Below are the code and all the weights of a small trained network. Each question names an input and a target symbol and asks about switching units off, where a switched-off unit gives its printed mean instead of its output.

import numpy as np


def w(rows, s, z=0):
    codes = np.array(rows[::2]) - 128.0
    scale = np.full(codes.shape[1], s)
    scale[-1] = z or s
    return codes * scale


def norm(h):
    return h / np.sqrt((h * h).mean(-1, keepdims=True) + 1e-5)


def f(y):
    return np.maximum(y, 0)


def softmax(a):
    e = np.exp(a - a.max(-1, keepdims=True))
    return e / e.sum(-1, keepdims=True)


def log_softmax(a):
    a = a - a.max(-1, keepdims=True)
    return a - np.log(np.exp(a).sum(-1, keepdims=True))


def net(x, mask):
    ids = ['αβημξπσψω'.index(c) for c in x.split()]
    T = len(ids)
    res = E[ids] + P[:T]
    q, k, v = (norm(res) @ M[0].T for M in (Q, K, V))
    z = softmax(np.where(np.tri(T) > 0, q @ k.T / 2**0.5, -1e9)) @ v
    res = res + np.where(mask[0], z, O[0][:, -1]) @ O[0][:, :-1]
    y = f(norm(res) @ A[0][:, :-1].T + A[0][:, -1])
    res = res + np.where(mask[1:25], y, B[0][:, -1]) @ B[0][:, :-1]
    return log_softmax(norm(res)[-1] @ U[:, :-1].T + U[:, -1])


Q, K, V, O, A, B = {}, {}, {}, {}, {}, {}
E = w([
[111,95,209],'α',
[115,62,145],'β',
[44,246,42],'η',
[157,20,167],'μ',
[39,255,33],'ξ',
[100,175,83],'π',
[147,115,120],'σ',
[141,101,48],'ψ',
[226,49,56],'ω',
],0.016)
P = w([
[254,146,182],'0',
[58,160,152],'1',
[132,37,93],'2',
[63,161,158],'3',
[34,176,50],'4',
[63,162,163],'5',
[30,176,48],'6',
[62,162,163],'7',
[132,40,99],'8',
[64,162,163],'9',
[131,40,100],'10',
],0.0085)
Q[0] = w([
[108,49,157],'head 0',
[191,4,118],'head 0',
],0.034)
K[0] = w([
[44,98,142],'head 0',
[4,33,10],'head 0',
],0.027)
V[0] = w([
[198,154,254],'head 0',
[165,220,100],'head 0',
],0.0099)
O[0] = w([
[2,154,173,1],'head 0',
[119,162,216,144],'head 0',
],0.0097,0.0015)
A[0] = w([
[106,158,110,154],'neuron 0',
[89,7,186,150],'neuron 1',
[147,122,201,2],'neuron 2',
[144,116,167,84],'neuron 3',
[74,99,54,100],'neuron 4',
[163,7,239,248],'neuron 5',
[97,136,181,89],'neuron 6',
[187,149,87,158],'neuron 7',
[114,210,92,200],'neuron 8',
[110,18,166,79],'neuron 9',
[184,253,113,163],'neuron 10',
[200,29,158,156],'neuron 11',
[128,47,178,248],'neuron 12',
[84,105,145,131],'neuron 13',
[78,49,129,185],'neuron 14',
[104,195,133,78],'neuron 15',
[123,154,64,156],'neuron 16',
[96,150,146,226],'neuron 17',
[131,100,205,41],'neuron 18',
[100,202,190,125],'neuron 19',
[121,37,118,94],'neuron 20',
[199,90,239,95],'neuron 21',
[159,48,158,41],'neuron 22',
[102,154,106,116],'neuron 23',
],0.011,0.0041)
B[0] = w([
[153,91,118,190],'neuron 0',
[151,168,2,197],'neuron 1',
[123,126,51,133],'neuron 2',
[119,144,103,132],'neuron 3',
[196,104,156,208],'neuron 4',
[94,117,36,235],'neuron 5',
[169,126,183,171],'neuron 6',
[85,212,174,210],'neuron 7',
[204,172,85,246],'neuron 8',
[150,236,103,174],'neuron 9',
[18,166,136,209],'neuron 10',
[214,105,133,254],'neuron 11',
[90,63,106,217],'neuron 12',
[84,131,129,178],'neuron 13',
[65,186,102,210],'neuron 14',
[189,96,160,194],'neuron 15',
[60,97,172,209],'neuron 16',
[185,105,99,231],'neuron 17',
[84,48,103,139],'neuron 18',
[77,47,218,232],'neuron 19',
[183,152,48,191],'neuron 20',
[218,97,119,160],'neuron 21',
[194,50,107,166],'neuron 22',
[155,119,114,177],'neuron 23',
],0.021,0.0054)
U = w([
[26,83,83,78],'α',
[96,157,63,78],'β',
[92,173,156,119],'η',
[109,124,94,48],'μ',
[78,195,141,134],'ξ',
[143,67,199,255],'π',
[74,7,121,27],'σ',
[212,249,151,85],'ψ',
[198,109,133,65],'ω',
],0.014,0.0062)

Each question gives the input, a string of symbols that net reads in full, and the target symbol t.
The units are the heads (2 rows each of Q, K, V and O) and the neurons (one row each of A and B). Each row of codes is followed by its name. A weight is (code - 128) times the scale printed after its matrix; where a second scale follows, it is the last column's (O, A, B and U).
mask holds one flag per unit, heads first, then neurons. A switched-off unit (its flag False) gives its mean, the last column of its rows in O or B, instead of its output. The means were averaged over made-up inputs and are rounded, as every weight is.
A unit's drop is (log p(t) with every unit on - log p(t) with that unit switched off) / (log p(t) with every unit on - log p(t) with every unit switched off).
The circuit of an input: a set's keep is (log p(t) with only the set's units on - log p(t) with every unit switched off) / (log p(t) with every unit on - log p(t) with every unit switched off). Starting from the 12 units with the biggest drops (on a tie, the unit counted first), units are removed one at a time, each time the one whose removal leaves the highest keep (on an exact tie, the one counted first), for as long as the keep stays at least 0.8.
units of the circuit, in order: the units of the circuit, biggest drop first
unit that matters most: the unit with the biggest drop
top k neurons: the k neurons with the biggest drops, biggest first
drop of u: that unit's drop, to one decimal
input ψ ξ μ α μ π α η ξ π ξ, target ψ: units of the circuit, in order : neuron 5; neuron 12; neuron 1
input ω ω σ ω β π σ, target π: units of the circuit, in order : neuron 1; neuron 5
input π σ π π ψ ψ ψ π π ψ, target ψ: units of the circuit, in order : neuron 7; neuron 5; neuron 12
input ψ ω μ β ψ π π π π, target ψ: top 4 neurons : neuron 19; neuron 8; neuron 4; neuron 5
input ψ π β α, target α: units of the circuit, in order : head 0
input ψ σ π π π μ π β π π η, target ψ: units of the circuit, in order : neuron 5; neuron 12; neuron 1
input ψ π ψ ψ σ α π, target ψ: units of the circuit, in order : neuron 12; neuron 5; neuron 1
input σ β π, target σ: top 3 neurons : neuron 11; neuron 7; neuron 14
input ξ α ω σ ξ ξ ψ, target ξ: top 4 neurons : neuron 11; neuron 16; neuron 17; neuron 7
input α ω ω σ π σ π π π π π, target α: top 2 neurons : neuron 11; neuron 14
input ψ π ξ, target ψ: top 2 neurons : neuron 8; neuron 5
input α α α β ω π π α η, target α: top 3 neurons : neuron 11; neuron 7; neuron 9
input ψ β ω π σ, target ψ: top 2 neurons : neuron 8; neuron 19
input ξ μ π π μ σ ψ, target ξ: unit that matters most : head 0
input α μ β σ π, target α: top 2 neurons : neuron 11; neuron 7
input π ω η μ π ψ π, target π: drop of head 0 : 1.1
input η η μ π ω η ξ, target ξ: drop of neuron 8 : 0.4
input ψ σ ψ ω π ψ π σ σ ξ η, target ψ: drop of neuron 5 : 0.6
